After every row comes roughly how far along a hidden order it lies, from 0 to 20.
In the rows, zero is written as 128.
[125 159 116 154 119 145 117  47 135 156  80 126  86  25 139 153 127 130
 132 180]
5
[ 98 120 107 139 130 112 100 188 113 220 177 125 134 155 100 143 126 141
 124 156]
19
[141 126 222 124 114 131 114 171 166 145 191 117 134 111 129 114 127 143
 136 154]
5
[133 139 207 140 115 138  97 133 152 180 157 125 146  63 127 132 129 144
 113 181]
2
[130 153 123 154 119 141 112  65 134 134 110 127 104  62 124 154 128 140
 123 186]
2
[104 140 177 138 121 123 105 156 144 229 126 123  88  67 133 135 124 109
 139 140]
20
[100 134  87 140 123 122 106 136 109 199 121 127 109 121 124 151 127 129
 133 145]
20
[132 146 128 156 119 141 112  80 135 124 132 127 124  71 122 144 129 152
 121 185]
1
[101 126 192 125 124 120 109 180 145 211 171 122 121  83 127 127 126 128
 133 145]
17
[118 147 180 136 116 135 112 110 158 184 122 123  95  34 143 134 126 120
 138 161]
10
[124 145 159 147 118 131  93 121 138 190 136 126 119  73 119 142 127 134
 122 173]
9
[ 97 137 134 151 126 123  87 145 115 234 115 129 124  76 119 147 126 130
 127 153]
18
[127 136 214 135 113 134 120 144 157 199 158 123 130  64 131 128 127 135
 124 157]
6
[132 152 139 159 119 135 101  83 136 140 131 128 117  83 115 148 129 143
 114 197]
1
[105 137 206 132 119 130 109 152 152 227 131 126 116  32 139 130 125 122
 130 142]
16
[135 151 196 134 107 146 120  97 167 149 117 121  93  15 156 132 127 126
 141 154]
5
[126 126 218 124 114 123 106 186 165 193 189 119 122  96 122 122 125 130
 130 148]
11
[107 122 209 126 121 119  99 200 151 228 186 122 137  88 118 121 126 134
 122 149]
16
[121 146 228 143 111 132  90 138 165 225 130 125 115  26 134 134 126 116
 123 156]
9
[116 133 168 136 121 128 109 143 143 184 159 123 122  81 124 135 127 135
 128 153]
11
[136 140 216 136 111 133 100 143 165 198 162 121 121  68 130 126 127 128
 126 160]
6
[100 133 129 145 128 116  95 162 119 223 138 127 120 101 112 146 126 127
 127 153]
18
[122 136  89 152 128 139 108  82 108 161 123 129 140 105 113 151 131 157
 115 187]
3
[107 134 203 132 116 125 105 160 159 218 144 122 104  58 137 128 124 116
 135 138]
16
[113 149 115 155 130 134 109  80 124 192  99 128 102  62 125 156 127 128
 127 172]
10
[129 151 128 155 120 141 107  62 127 148 111 129 114  57 115 151 129 143
 118 194]
2
[130 147 116 157 120 139 103  75 124 123 133 130 131  88 109 150 130 157
 109 198]
0
[112 150  96 149 123 129 103 118 128 189 106 126  98  77 120 154 126 124
 129 171]
12
[129 142 126 140 120 134 102  92 129 148 141 126 124  92 110 149 129 148
 116 184]
2
[119 141 164 137 118 133 108 122 150 141 141 123 105  66 136 132 126 132
 134 154]
10
[136 144 158 150 119 140 102  90 135 167 141 128 150  57 122 142 130 153
 115 183]
2

New part:
[ 94 109 173 134  62 119 102 123 130  87  94 136 149 127 111 132 196 146
 137 122 158  86 128 130  27 134 125 127 159  42 141 139 125 127 140 150
 122 111 125 124  81 128 153 153 132 132 138 122 108 142 112 115  80 123]
4
[ 96 119 104 122  96 205 139 105 119 119  86 138 145 128 130 131 138 136
 129 127 138  76 119 126  51 116 126 124 163 113 128 114 142 217 105 167
 131 255 107  99  94 154 127 135 141 147  89 120  30  73 110 125 128 127]
0
[143 131 120 140 144 128 124 121 126 121 108 125 133 131 123 144 133 165
 117 120 128 116 138 131 139 128 133 127 123 155 166 131 137 123 118 142
 129  72 126 126 124 146 154 171 194 131 145 140 124 187 120 108 143 127]
4
[122 129 124 127 143 101 121 167 123 128 141 129 154 129  85 142 163  75
 127 131 129 159 136 122 255 118 127 116 122 127 111 153 131  74 101 140
 128 152 144  81 144 115 126 112 123 128 111 131 185 102 127 159 130 110]
11
[169 135 143 135 232 110 101 112 136 138 130 129 124 111 133 146 109 132
 106 129 129 171 139 118 195 144 119 130 113 139 130 122 131  30 117 108
 120  67 153 162 126 129 133 112 120 125  93 134 207 153 137 133 123 148]
7
[128 127 101 143 101  89 141 146 158 144 107 126 144 132 165 124 137 129
 157 128 169  92 141 126 168 161 123 122 104 112 127 134 141 148  60 185
 124 185 121 104 171 128 113 164 139 143 102 124 255 144 106 125 131 164]
14
[ 79 118 107 126 134 125 132 156 126 117 150 136 165 134   4 146 120 131
 130 130 171 100 161 118  75 130 131 133 161  25 124 152 144 144 123 164
 130 164 143 114 127 129 158 120 146 134 134 130 103  91 116  94 117 127]
2
[ 96  99 114 109  37 129 136 116 127 175 187 110 167 133 202 127 139 130
 156 133 145  91 129 145  96 168 123 106 117 104 162 147 146  65 107 169
 125 160 121 152 118 149 140 166 168 157 135 113 162 125 126 107 127 124]
8
[ 84 123 141 125  95 137 136 150 127 126 127 128 101 117 144 129 168 128
 128 128 126  79 127 139  63 128  82 118 124 112 136 130 131  32 154 136
 135 199 126 119  73 152 143 140 115 137  98 152 124 144 121 124  83 100]
3
[ 67 114 110 118 113 169  83  97  87 109 144 143 146 137 108 127 138 127
  87 153 138 131 112 122 108 122 148 124 135  54 130 160 159 144 105 149
 133 187 121  98  49 132 124 166 119 133 134 116 115  84 109 122 140 114]
16
[113 132  90 119 138 139 158 115 115 124 125  98 163 145 188 138 141 139
 148 134 130 128 141 135 164 127 141 132 133 111 139 134 147 151  85 129
 119 189 116  99  93 146 110 124 155 184 129 130 183 115 114 127 130 129]
18
[ 73 126 135 130   4  97  65 136 122 117 127 126 154 135   1 156 169 179
 121 128 130  78 137 129   1 137 121 131 152  73  89 137 147 147 101 160
 142 144 119 121 118 135 113 181 145 121 141 156 117 119 109  87 128 127]
20
[ 81 123 107 112 112 135 174 102 122 117 130 122 175 137 216 106  73 138
 155 129 156  62 162 144  48 122 147 122 102 112 175 149 156 217 101 167
 134 222 132 120 116 124 110 159 148 151 163  91  28  91 111 119 130 164]
1
[149 137 153 137 153 110 119 135 139 100 178 130 115 122 127 130 121 125
 124 132 150 159 120 114 197 111 147 131  98 155 162  98 138 116 153 107
 133  93 107  91 118 111  95 142 110 133 167 127 174 168 133 117 127 127]
0

Part 3:
[ 88 122 105 127 137 140 126 152 143 137 149 135  93 122 119 135 153 182
 148 140  86 152 141 125]
3
[138 134 109 121 143 172 154 127 134 109 116 135 102 142  99 119 158 120
 134 109 111 136 131 132]
10
[160 144 122 116 182 178 246 134 130  91  55 113 119 127 121 123  45 143
 171 229 117 127 127 100]
2
[103  44 121 115 193 123 191  43  75  87 105 109 125 143 163 127  77 105
 170 154 145 125 130  94]
1
[170 208 135 115 127  98 176 145 157 157 130 125 159 109 141 151 177 148
 152 150 207 129 105 108]
20
[136  69 105 114 150 116 124 122 131 101 141 133 114 150 121 127 134 172
 134 143  80 128 128  99]
9
[182 137 143 120 196 152 182  86  58  84  62 110 141 113 144 120  89 114
 157 159 116 109 116  95]
12
[138 131 125 113 193 147 131 116 123 122 117 122 134 114 113 129 141 117
 176 150 117 119 132  91]
14
[136 155 141 126 176 169 255  85 114 135  71 114 139 104 118 121  96 149
 203 148 144 138 135  77]
5
[113 133 108 117 166 138 198 106 118 108 114 123 123 136 117 135 118 169
 156 178  84 127 136  80]
9
[101 109 134 125 151 157 112 111 153  81 118 113 122  86 109 119  77 127
 166 122  76 143 127 124]
13
[ 86 218 125 115 172 170 173 117 110 109 114 119 129 100 114 130 140 137
 141 165 158 128 128 106]
14
[180 113 137 118 116  95 120 107 123 184  64 132 117 138 151 132 221 142
 109 122 123 131 131 123]
4
[191  36 117 125 143 139  60 147 128 102  97 137 118 142 133 117  98 135
 115 170  82 123 126 118]
5
[165 176 119 126 109 156 159 179 123 129 146 129 108 156 139 140 158 152
 130 101 119 131 113 159]
17
[108 105 111 121 120 118  48 138 118 146 135 142 101 130 134 130 201 157
 119  75  78 133 128 135]
10
[142 104 105 117 142 141 108 138 133 102 118 140 113 137 122 124 121 146
 135 140  57 128 121 116]
9
[190 112 137 138 148 106 100 136 103 130 140 136 155 116 125 127 141 125
 101 148 105 109 119 128]
19
[181 108 123 119 166 159 153  94 126  80 122 122 116 121  99 136 138 121
 158 123 167 115 126  94]
8
[165 161 114 112 156 113 199 128 143  96 105 122 116 110 122 127 137 156
 134 148 123 138 117 118]
11
[166   6 109 121 112  91   2 154 147 113 175 146  99 154 132 120 189 173
 100  90  67 121 119 133]
11
[110 145 110 144 115  62  79 145 147 194 182 136 122 173 119 119 233 140
  89  99  72 133 151 163]
7
[141 117 133 126 143 157 130 139 109 123  91 115 120 103 142 125  88 162
 127 183 113 116 124 128]
8
[128 200 131 109 124  84  60 170 150 158 140 128 126 118 135 134 228 142
 128 100 158 135 114 144]
14
[160 223 136 123 172 112 108 146 132 145  99 123 153 133 104 137 199 144
 133 156  79 106 138  87]
13
[114 174 128 115 122 129 115  92 110 110  95 126 133 137 144 120 145 108
  99 142 111 112 131 130]
5
[ 90 226 126 114 147 140 154 135 177 107 106 119 140 113  96 138 110 124
 150 160 162 150 128 123]
3
[187 108 131 118 145 114 144 145 123 157 163 135 101 122 138 127 204 171
 123 103 132 152 125 131]
16
[ 40 129 134 126  95  82  95  88 104 146 145 127 144 145 182 111 178  98
  98  79 115 125 126 169]
0
[177 150 155 124 145 119  79 111  95 139 104 123 125 125 137 109 165 123
 117 132 126 138 135 123]
10
[129  68 119 123 164 119 147  68 126 118 107 127 136 151 129 127 138 111
 130 138 109 136 125 117]
18
[174 155 125 126 171 178 255  90 127  53 118 107 112 123  83 125  93 133
 168 142 141 143 135 113]
14
[135 119 134 137 165 144 255  78  91 119  90 120 156 172 141 134 101 142
 143 210 110 118 148  78]
0
[176  72 130 124 157 138 106 158 126 125 152 128 109 143 119 126 153 170
 149 110 135 124 123 112]
13
[126 164 123 111 193 131 217  67 128  99  87 110 139 101  83 127 165 124
 187 136 132 115 137  75]
12
[112 147 125 130  69  97  11 211 145 205 161 151 128 153 136 137 189 157
  92 125  77 109 126 143]
10
[ 92 190 107 110 154 153 176  98 106  93 100 125 122 133 125 130 158 115
 147 145 117 103 133 114]
15
[146  77 123 135 128 126  97 126 115 121 135 130 137 148 141 126 137 127
 101 153 132 125 130 122]
6
